Below is a small trained network, with its code and all its weights. Each question gives an input and a target symbol and asks what happens when units are switched off, that is, made to give their printed mean instead of their output.

import numpy as np


def w(rows, s, z=0):
    codes = np.array(rows[::2]) - 128.0
    scale = np.full(codes.shape[1], s)
    scale[-1] = z or s
    return codes * scale


def norm(h):
    return h / np.sqrt((h * h).mean(-1, keepdims=True) + 1e-5)


def softmax(a):
    e = np.exp(a - a.max(-1, keepdims=True))
    return e / e.sum(-1, keepdims=True)


def log_softmax(a):
    a = a - a.max(-1, keepdims=True)
    return a - np.log(np.exp(a).sum(-1, keepdims=True))


def net(x, mask):
    ids = ['γδελτψ'.index(c) for c in x.split()]
    T = len(ids)
    res = E[ids] + P[:T]
    u = 0
    for l in range(2):
        r = norm(res)
        for j in range(3):
            rows = slice(3 * j, 3 * j + 3)
            q, k, v = (r @ M[l][rows].T for M in (Q, K, V))
            z = softmax(np.where(np.tri(T) > 0, q @ k.T / 3**0.5, -1e9)) @ v
            o = O[l][rows]
            res = res + np.where(mask[u + j], z, o[:, -1]) @ o[:, :-1]
        u += 3
    return log_softmax(norm(res)[-1] @ U[:, :-1].T + U[:, -1])


Q, K, V, O = {}, {}, {}, {}
E = w([
[131,117,2,130,156,106,117,90,106,146],'γ',
[158,41,156,71,29,176,167,121,104,132],'δ',
[172,130,124,141,164,169,110,218,129,182],'ε',
[148,124,126,61,67,230,187,108,119,89],'λ',
[230,137,135,110,31,178,183,102,131,146],'τ',
[147,166,144,116,101,132,193,213,101,168],'ψ',
],0.016)
P = w([
[105,178,85,126,96,254,85,154,135,236],'0',
[156,169,149,39,102,180,63,141,153,192],'1',
[160,170,131,82,67,154,36,170,113,141],'2',
[138,94,88,177,85,163,146,187,131,105],'3',
[168,131,119,81,157,126,193,131,195,164],'4',
[171,194,161,43,166,88,76,88,110,120],'5',
[133,161,129,168,109,99,74,108,51,50],'6',
[99,145,107,180,100,93,167,131,184,60],'7',
[68,181,140,133,131,73,174,52,174,138],'8',
],0.0088)
Q[0] = w([
[141,182,42,81,147,158,123,190,88,166],'0.h1',
[37,125,197,183,179,121,96,111,151,71],'0.h1',
[126,160,108,181,148,67,135,201,73,139],'0.h1',
[127,183,146,58,107,152,86,78,105,195],'0.h2',
[135,106,159,96,132,104,200,96,212,147],'0.h2',
[109,169,49,161,231,74,79,173,139,203],'0.h2',
[129,144,137,35,5,132,104,73,88,105],'0.h3',
[162,51,78,177,89,126,211,123,87,64],'0.h3',
[128,98,142,108,117,154,228,49,163,161],'0.h3',
],0.027)
K[0] = w([
[149,179,116,96,174,49,189,197,79,92],'0.h1',
[140,115,163,123,103,250,79,163,135,177],'0.h1',
[117,176,179,163,132,107,200,188,106,177],'0.h1',
[115,89,54,234,59,166,119,160,132,90],'0.h2',
[134,167,179,140,128,85,27,111,50,64],'0.h2',
[156,170,155,172,45,199,161,226,100,206],'0.h2',
[128,79,94,146,95,132,236,43,189,72],'0.h3',
[135,170,190,36,178,79,113,16,136,106],'0.h3',
[130,158,158,186,57,129,67,82,37,21],'0.h3',
],0.025)
V[0] = w([
[204,188,176,224,112,201,110,68,155,136],'0.h1',
[110,115,74,83,142,254,80,131,144,132],'0.h1',
[57,254,100,167,188,95,160,146,140,96],'0.h1',
[205,152,124,158,140,178,160,182,78,199],'0.h2',
[83,95,176,95,65,148,141,179,114,167],'0.h2',
[182,120,118,53,168,200,164,160,83,59],'0.h2',
[93,156,94,140,59,127,155,106,157,153],'0.h3',
[169,57,75,121,138,178,68,71,137,123],'0.h3',
[92,128,66,121,159,109,103,130,118,155],'0.h3',
],0.019)
O[0] = w([
[239,146,110,101,222,142,191,104,192,172,114],'0.h1',
[179,126,98,154,115,230,64,60,48,167,153],'0.h1',
[96,224,84,97,141,156,150,181,46,63,109],'0.h1',
[3,79,136,167,119,147,87,122,212,110,252],'0.h2',
[131,176,83,255,173,139,95,156,92,45,199],'0.h2',
[101,187,175,194,72,135,92,60,138,161,204],'0.h2',
[107,109,95,191,98,173,199,168,140,157,166],'0.h3',
[114,46,201,175,194,132,187,133,187,17,138],'0.h3',
[121,139,151,163,222,73,131,133,176,182,80],'0.h3',
],0.0092,0.026)
Q[1] = w([
[86,136,137,132,158,165,159,16,114,59],'1.h1',
[79,78,24,126,129,101,122,77,90,119],'1.h1',
[125,95,61,115,88,57,174,15,134,94],'1.h1',
[140,145,191,134,169,169,80,254,160,201],'1.h2',
[153,152,136,157,164,100,142,60,150,143],'1.h2',
[83,110,47,106,206,109,83,135,146,57],'1.h2',
[171,124,162,129,60,148,145,131,134,107],'1.h3',
[137,97,121,117,163,142,100,95,107,127],'1.h3',
[73,151,130,129,65,160,144,93,163,89],'1.h3',
],0.029)
K[1] = w([
[138,88,27,110,136,103,143,74,96,151],'1.h1',
[108,77,68,36,122,85,134,131,41,75],'1.h1',
[94,68,100,87,89,103,225,5,73,35],'1.h1',
[64,162,37,123,97,65,47,92,168,224],'1.h2',
[168,95,152,163,170,124,97,90,143,122],'1.h2',
[70,154,182,125,184,89,118,177,145,50],'1.h2',
[128,155,147,93,65,87,166,177,105,117],'1.h3',
[139,116,175,147,111,143,130,136,161,138],'1.h3',
[74,177,124,84,123,73,165,141,113,82],'1.h3',
],0.027)
V[1] = w([
[144,87,56,122,126,128,138,122,89,125],'1.h1',
[62,140,92,161,185,59,146,42,170,53],'1.h1',
[68,97,146,75,106,101,121,69,146,176],'1.h1',
[67,150,180,121,158,99,162,189,145,93],'1.h2',
[166,71,191,78,133,123,113,75,157,43],'1.h2',
[114,145,134,74,223,132,140,129,109,131],'1.h2',
[32,153,151,123,146,33,123,162,91,124],'1.h3',
[176,79,111,122,103,59,77,4,127,111],'1.h3',
[140,166,65,181,229,63,90,135,161,118],'1.h3',
],0.025)
O[1] = w([
[126,160,157,131,113,88,96,142,148,155,125],'1.h1',
[149,181,78,38,94,127,101,135,78,144,120],'1.h1',
[152,158,128,152,118,145,127,133,120,80,136],'1.h1',
[63,136,163,165,187,126,125,195,123,100,97],'1.h2',
[170,73,172,180,145,118,157,109,147,198,78],'1.h2',
[114,119,125,203,82,162,105,129,138,109,5],'1.h2',
[169,73,126,171,127,182,111,51,162,166,178],'1.h3',
[2,148,124,162,158,149,129,153,153,63,33],'1.h3',
[128,144,160,163,89,117,175,39,148,87,125],'1.h3',
],0.015,0.026)
U = w([
[117,178,130,39,161,67,231,145,228,88,217],'γ',
[173,211,151,211,184,107,149,156,123,60,255],'δ',
[25,104,133,175,161,83,72,100,221,127,28],'ε',
[231,114,129,100,116,120,150,63,159,169,220],'λ',
[154,118,149,84,165,162,95,254,132,173,40],'τ',
[91,218,32,77,141,155,79,98,85,122,75],'ψ',
],0.0071,0.00084)

Each question gives the input, a string of symbols that net reads in full, and the target symbol t.
The units are the heads (3 rows each of Q, K, V and O). Each row of codes is followed by its name. A weight is (code - 128) times the scale printed after its matrix; where a second scale follows, it is the last column's (O and U).
mask holds one flag per head, layer by layer. A switched-off head (its flag False) gives its mean, the last column of its rows in O, instead of its output. The means were averaged over made-up inputs and are rounded, as every weight is.
A unit's drop is (log p(t) with every unit on - log p(t) with that unit switched off) / (log p(t) with every unit on - log p(t) with every unit switched off).
The circuit of an input: a set's keep is (log p(t) with only the set's units on - log p(t) with every unit switched off) / (log p(t) with every unit on - log p(t) with every unit switched off). Starting from all 6 units, units are removed one at a time, each time the one whose removal leaves the highest keep (on an exact tie, the one counted first), for as long as the keep stays at least 0.8.
units of the circuit, in order: the units of the circuit, biggest drop first
most important unit: the unit with the biggest drop
which heads matter: for each layer, one digit per head in row order, 1 if its drop is at least 0.15 and else 0, layers parted by /
drop of u: that unit's drop, to one decimal
input γ γ τ ε, target ψ: most important unit -> 1.h1
input τ δ τ ψ, target δ: units of the circuit, in order -> (0.h2 0.h3)
input ψ ψ δ ψ δ γ ψ γ, target ε: which heads matter -> 001 / 010
input τ δ τ, target γ: which heads matter -> 100 / 011
input ψ γ δ τ ψ, target δ: units of the circuit, in order -> (0.h1 0.h2)
input ψ τ γ ψ, target τ: which heads matter -> 110 / 011
input τ τ ψ ψ τ δ ψ ε ε, target ε: which heads matter -> 010 / 011
input ψ ψ τ ε τ ψ, target ε: which heads matter -> 000 / 010
input τ τ γ ψ τ γ, target ε: which heads matter -> 010 / 100
input δ ε λ λ, target ψ: units of the circuit, in order -> (1.h3 0.h2)
input ψ τ δ ψ τ ψ γ δ δ, target τ: which heads matter -> 010 / 001
input δ ψ τ γ γ γ λ δ, target τ: which heads matter -> 000 / 001
input λ ψ γ ψ γ λ δ γ, target δ: which heads matter -> 010 / 100
input ψ λ γ γ τ λ, target τ: which heads matter -> 010 / 001
input τ ψ δ ψ γ, target ψ: which heads matter -> 000 / 100
input γ ψ λ δ ψ τ δ ε, target ψ: most important unit -> 0.h3
input ψ δ ψ, target ψ: drop of 1.h2 -> 0.5
input δ τ ε δ δ, target ε: drop of 1.h3 -> 0.9
input ε γ ε ψ τ γ λ, target τ: drop of 0.h3 -> 0.3
input ψ τ τ λ ε ε ψ, target ε: units of the circuit, in order -> (0.h2)
